Below are the code and all the weights of a small trained network. Each question names an input and a class and asks about switching units off, where a switched-off unit gives its printed mean instead of its output.

import numpy as np


def w(rows, s, z=0):
    codes = np.array(rows[::2]) - 128.0
    scale = np.full(codes.shape[1], s)
    scale[-1] = z or s
    return codes * scale


def norm(h):
    return h / np.sqrt((h * h).mean(-1, keepdims=True) + 1e-5)


def f(y):
    return np.maximum(y, 0)


def log_softmax(a):
    a = a - a.max(-1, keepdims=True)
    return a - np.log(np.exp(a).sum(-1, keepdims=True))


def net(x, mask):
    res = np.array(x, float).reshape(1, 6) / 4 @ E
    u = 0
    for l in range(4):
        y = f(norm(res) @ A[l][:, :-1].T + A[l][:, -1])
        res = res + np.where(mask[u : u + 4], y, B[l][:, -1]) @ B[l][:, :-1]
        u += 4
    return log_softmax(norm(res)[-1] @ U[:, :-1].T + U[:, -1])


A, B = {}, {}
E = w([
[108,125,182,228],'x0',
[145,169,53,43],'x1',
[144,203,110,163],'x2',
[255,45,16,222],'x3',
[170,110,179,110],'x4',
[124,180,102,154],'x5',
],0.0073)
A[0] = w([
[92,127,197,101,4],'L0N0',
[78,101,192,143,186],'L0N1',
[32,216,198,16,202],'L0N2',
[2,199,219,112,48],'L0N3',
],0.019,0.0019)
B[0] = w([
[125,167,169,137,168],'L0N0',
[142,190,110,159,174],'L0N1',
[45,6,64,151,249],'L0N2',
[195,202,205,87,225],'L0N3',
],0.022,0.017)
A[1] = w([
[137,245,98,134,30],'L1N0',
[100,230,179,40,2],'L1N1',
[74,194,153,96,34],'L1N2',
[182,136,124,211,188],'L1N3',
],0.013,0.0029)
B[1] = w([
[136,34,136,100,188],'L1N0',
[6,124,149,123,183],'L1N1',
[123,166,211,136,162],'L1N2',
[137,64,86,128,254],'L1N3',
],0.015,0.0065)
A[2] = w([
[51,209,186,71,4],'L2N0',
[188,185,129,77,6],'L2N1',
[7,100,186,118,208],'L2N2',
[120,250,120,166,11],'L2N3',
],0.012,0.0023)
B[2] = w([
[168,179,61,255,180],'L2N0',
[97,189,94,211,134],'L2N1',
[78,215,35,236,254],'L2N2',
[109,163,247,56,140],'L2N3',
],0.01,0.0088)
A[3] = w([
[93,14,103,115,247],'L3N0',
[181,151,206,119,81],'L3N1',
[247,130,33,21,68],'L3N2',
[235,66,121,193,50],'L3N3',
],0.015,0.0011)
B[3] = w([
[212,151,189,166,247],'L3N0',
[128,83,182,75,137],'L3N1',
[170,251,76,57,207],'L3N2',
[80,21,134,74,214],'L3N3',
],0.018,0.015)
U = w([
[81,121,116,238,227],'0',
[126,12,72,162,207],'1',
[247,84,76,70,94],'2',
[187,196,42,62,5],'3',
[112,208,185,152,6],'4',
],0.016,0.0024)

Each question gives the input, the list of numbers given to net, and the class t.
The units are the neurons (one row each of A and B). Each row of codes is followed by its name. A weight is (code - 128) times the scale printed after its matrix; where a second scale follows, it is the last column's (A, B and U).
mask holds one flag per neuron, layer by layer. A switched-off neuron (its flag False) gives its mean, the last column of its row in B, instead of its output. The means were averaged over made-up inputs and are rounded, as every weight is.
A unit's drop is (log p(t) with every unit on - log p(t) with that unit switched off) / (log p(t) with every unit on - log p(t) with every unit switched off).
The circuit of an input: a set's keep is (log p(t) with only the set's units on - log p(t) with every unit switched off) / (log p(t) with every unit on - log p(t) with every unit switched off). Starting from the 12 units with the biggest drops (on a tie, the unit counted first), units are removed one at a time, each time the one whose removal leaves the highest keep (on an exact tie, the one counted first), for as long as the keep stays at least 0.8.
circuit, biggest first: the units of the circuit, biggest drop first
unit that matters most: the unit with the biggest drop
top k neurons: the k neurons with the biggest drops, biggest first
top k neurons in layer l: the k neurons of layer l with the biggest drops, biggest first
input [5,-8,2,-4,-1,-1], class 4: circuit, biggest first : L0N3
input [2,1,-1,4,-3,2], class 2: top 2 neurons : L0N2; L2N2
input [3,-4,-7,-3,1,-5], class 4: top 2 neurons : L0N3; L0N0
input [-4,-6,4,6,-3,-4], class 2: top 2 neurons : L0N2; L2N2
input [-5,-7,3,0,0,-5], class 0: top 3 neurons : L1N1; L0N3; L0N0
input [-2,-6,-5,1,-6,-2], class 2: top 2 neurons : L0N3; L0N2
input [-4,-7,-7,0,-8,-3], class 0: top 2 neurons : L0N3; L1N1
input [-2,0,0,-6,4,-6], class 0: top 3 neurons in layer 0 : L0N2; L0N3; L0N0
input [4,1,-6,-6,4,0], class 0: top 2 neurons in layer 3 : L3N2; L3N0
input [4,2,-6,1,1,-2], class 2: circuit, biggest first : L0N3; L0N2; L1N3
input [-5,-2,7,0,6,-7], class 0: top 3 neurons : L3N2; L3N3; L1N3
input [0,3,4,0,2,1], class 1: top 2 neurons : L0N3; L3N2
input [4,6,2,7,-7,7], class 2: top 2 neurons : L0N2; L0N3
input [-8,2,7,8,0,-5], class 3: circuit, biggest first : L0N2
input [1,-8,-4,0,-1,-4], class 4: top 2 neurons : L0N2; L0N1
input [-4,-5,-2,6,-6,-3], class 2: circuit, biggest first : L0N2; L2N2; L0N3
input [7,-7,2,1,-5,5], class 1: top 3 neurons : L1N0; L0N3; L0N0
input [-3,-4,-2,5,-6,1], class 2: circuit, biggest first : L0N2; L2N2; L0N3
input [5,3,-6,-7,-3,-2], class 0: top 3 neurons : L0N2; L0N3; L3N2
input [-4,3,3,0,-3,-1], class 1: top 3 neurons in layer 0 : L0N3; L0N0; L0N1
input [-1,-3,-8,-6,-1,3], class 0: unit that matters most : L0N2
input [0,0,4,-8,5,1], class 0: top 2 neurons in layer 0 : L0N2; L0N3
input [-2,-4,8,2,4,6], class 2: top 2 neurons in layer 0 : L0N3; L0N2
input [-7,2,-4,4,-2,4], class 3: top 3 neurons in layer 0 : L0N2; L0N1; L0N3
